Below is a small trained network, with its code and all its weights. Each question gives an input and a class and asks what happens when units are switched off, that is, made to give their printed mean instead of their output.

import numpy as np


def w(rows, s, z=0):
    codes = np.array(rows[::2]) - 128.0
    scale = np.full(codes.shape[1], s)
    scale[-1] = z or s
    return codes * scale


def norm(h):
    return h / np.sqrt((h * h).mean(-1, keepdims=True) + 1e-5)


def f(y):
    return y / 2 * (1 + np.tanh(0.7978845608 * (y + 0.044715 * y**3)))


def log_softmax(a):
    a = a - a.max(-1, keepdims=True)
    return a - np.log(np.exp(a).sum(-1, keepdims=True))


def net(x, mask):
    res = np.array(x, float).reshape(1, 4) / 4 @ E
    u = 0
    for l in range(2):
        y = f(norm(res) @ A[l][:, :-1].T + A[l][:, -1])
        res = res + np.where(mask[u : u + 13], y, B[l][:, -1]) @ B[l][:, :-1]
        u += 13
    return log_softmax(norm(res)[-1] @ U[:, :-1].T + U[:, -1])


A, B = {}, {}
E = w([
[224,190,107,99,47],'x0',
[89,209,222,1,158],'x1',
[168,50,124,88,157],'x2',
[112,146,57,99,155],'x3',
],0.0068)
A[0] = w([
[98,180,136,176,63,63],'0.n1',
[102,188,140,178,94,47],'0.n2',
[214,150,118,85,53,7],'0.n3',
[90,206,123,174,114,84],'0.n4',
[202,47,121,55,138,109],'0.n5',
[171,152,102,102,21,5],'0.n6',
[87,154,135,158,80,38],'0.n7',
[147,129,121,209,93,30],'0.n8',
[110,159,20,78,150,64],'0.n9',
[140,101,245,176,35,61],'0.n10',
[146,130,54,196,99,61],'0.n11',
[71,160,101,134,68,51],'0.n12',
[161,87,215,151,114,98],'0.n13',
],0.011,0.0028)
B[0] = w([
[165,139,73,150,173,183],'0.n1',
[144,147,65,134,189,168],'0.n2',
[114,185,204,212,105,244],'0.n3',
[143,142,108,134,197,193],'0.n4',
[158,236,18,179,198,242],'0.n5',
[55,170,150,221,115,226],'0.n6',
[156,127,76,141,167,138],'0.n7',
[158,87,147,115,124,197],'0.n8',
[37,155,64,102,21,200],'0.n9',
[49,149,36,66,77,237],'0.n10',
[159,95,160,71,113,253],'0.n11',
[172,142,64,127,149,144],'0.n12',
[72,188,2,109,141,191],'0.n13',
],0.0094,0.0036)
A[1] = w([
[71,182,221,134,115,3],'1.n1',
[117,205,144,84,168,116],'1.n2',
[129,108,91,188,72,120],'1.n3',
[197,2,158,183,60,63],'1.n4',
[204,144,95,98,132,157],'1.n5',
[213,140,130,238,121,240],'1.n6',
[148,145,159,37,137,153],'1.n7',
[96,124,66,95,55,118],'1.n8',
[94,165,232,95,140,81],'1.n9',
[198,146,188,172,36,48],'1.n10',
[70,146,60,225,163,67],'1.n11',
[114,250,136,143,105,176],'1.n12',
[40,69,151,164,191,145],'1.n13',
],0.01,0.0036)
B[1] = w([
[156,96,121,94,128,158],'1.n1',
[222,64,108,98,124,199],'1.n2',
[99,72,94,56,137,173],'1.n3',
[199,118,166,45,94,170],'1.n4',
[109,126,185,142,184,152],'1.n5',
[144,107,171,120,171,216],'1.n6',
[164,57,92,189,93,154],'1.n7',
[60,104,144,114,59,177],'1.n8',
[195,101,100,96,82,165],'1.n9',
[91,164,177,153,121,157],'1.n10',
[174,121,158,86,128,216],'1.n11',
[91,55,155,138,153,253],'1.n12',
[95,226,194,254,88,189],'1.n13',
],0.0087,0.0075)
U = w([
[203,40,161,60,88,227],'0',
[102,202,206,223,83,194],'1',
[36,136,27,91,49,57],'2',
[209,171,50,152,249,2],'3',
],0.017,0.0023)

Each question gives the input, the list of numbers given to net, and the class t.
The units are the neurons (one row each of A and B). Each row of codes is followed by its name. A weight is (code - 128) times the scale printed after its matrix; where a second scale follows, it is the last column's (A, B and U).
mask holds one flag per neuron, layer by layer. A switched-off neuron (its flag False) gives its mean, the last column of its row in B, instead of its output. The means were averaged over made-up inputs and are rounded, as every weight is.
A unit's drop is (log p(t) with every unit on - log p(t) with that unit switched off) / (log p(t) with every unit on - log p(t) with every unit switched off).
The circuit of an input: a set's keep is (log p(t) with only the set's units on - log p(t) with every unit switched off) / (log p(t) with every unit on - log p(t) with every unit switched off). Starting from the 12 units with the biggest drops (on a tie, the unit counted first), units are removed one at a time, each time the one whose removal leaves the highest keep (on an exact tie, the one counted first), for as long as the keep stays at least 0.8.
circuit, biggest first: the units of the circuit, biggest drop first
most important unit: the unit with the biggest drop
k most important neurons of layer l: the k neurons of layer l with the biggest drops, biggest first
drop of u: that unit's drop, to one decimal
input [-6,8,-2,-2], class 0: most important unit : 1.n9
input [-7,7,1,5], class 0: 3 most important neurons of layer 1 : 1.n9; 1.n2; 1.n1
input [4,-5,6,-8], class 2: circuit, biggest first : 0.n10; 0.n13
input [-7,-6,6,7], class 1: circuit, biggest first : 1.n13; 0.n13
input [4,-5,5,-6], class 2: circuit, biggest first : 0.n10; 0.n13
input [6,5,6,8], class 2: 2 most important neurons of layer 0 : 0.n9; 0.n5
input [-4,-3,-6,5], class 3: 2 most important neurons of layer 0 : 0.n4; 0.n10
input [8,-6,4,1], class 1: 2 most important neurons of layer 1 : 1.n10; 1.n2
input [-7,-6,-2,2], class 1: 3 most important neurons of layer 1 : 1.n13; 1.n2; 1.n9
input [4,7,-2,6], class 0: 2 most important neurons of layer 0 : 0.n10; 0.n13
input [8,6,1,-6], class 1: 2 most important neurons of layer 0 : 0.n3; 0.n6
input [7,-3,-8,1], class 3: 2 most important neurons of layer 1 : 1.n13; 1.n8
input [7,-7,-5,2], class 0: 3 most important neurons of layer 0 : 0.n11; 0.n5; 0.n8
input [7,5,-6,7], class 1: circuit, biggest first : 0.n3
input [-1,0,7,-5], class 3: 2 most important neurons of layer 0 : 0.n5; 0.n9
input [3,6,7,5], class 3: 3 most important neurons of layer 0 : 0.n5; 0.n10; 0.n11
input [7,-2,-7,6], class 1: 3 most important neurons of layer 0 : 0.n3; 0.n6; 0.n5
input [-6,1,7,4], class 3: 3 most important neurons of layer 0 : 0.n5; 0.n3; 0.n6
input [0,6,-7,0], class 3: 2 most important neurons of layer 0 : 0.n4; 0.n2
input [4,-4,3,8], class 2: most important unit : 0.n9
input [2,6,2,-8], class 2: 2 most important neurons of layer 0 : 0.n10; 0.n13
input [-5,-1,7,-2], class 3: drop of 0.n5 : 1.3
input [1,4,-2,-5], class 2: drop of 0.n10 : 1.1
input [-3,5,-4,-3], class 0: drop of 0.n5 : 0.3
input [7,2,5,5], class 1: drop of 0.n3 : 0.5
